Questions about the table below. Rows and columns are numbered from 1.
1) Which number is the entry in the bottom-right corner?
2) Which number is the entry in row 2 and column 1?
3) Which number is the entry just left of 116?
4) Which number is the entry at row 1, column 1?
5) Which number is the bottom-left entry?
6) Which number is the entry in row 1 and column 3?
7) Which number is the entry in row 3 and column 2?
[[134 123 138 123 132 145 144 140 130 148]
 [109 137 125 135 144 144 133 142 131 120]
 [142 125 115 119 124 112 106 114 132 121]
 [149 119 129 117 117 114 117 115 125 134]
 [125 136 117 127 153 136 135 142 143 135]
 [112 137 134 146 132 125 151 133 126 121]
 [113 138 117 141 134 115 121 121 129 107]
 [139 126 111 119 133 116 105 118 135 123]
 [150 118 128 113 120 123 117 120 128 139]
 [142 119 119 111 125 135 104 124 131 133]
 [109 138 120 141 131 121 120 124 126 105]
 [125 121 144 127 101 130 124 119 112 125]]
1) 125
2) 109
3) 133
4) 134
5) 125
6) 138
7) 125

Questions about the table below. Rows and columns are numbered from 1.
1) Find the entry in the bottom-left corner.
2) Find the entry in the top-left corner.
3) Find the entry directly below 103.
4) Find the entry in row 1 and column 2.
5) Find the entry at row 2, column 1.
6) Find the entry in the bottom-right corner.
7) Find the entry at row 1, column 3.
[[135 125 120 126]
 [117 117 120 103]
 [116 125 120 108]
 [117 125 120 108]
 [117 125 120 108]]
1) 117
2) 135
3) 108
4) 125
5) 117
6) 108
7) 120
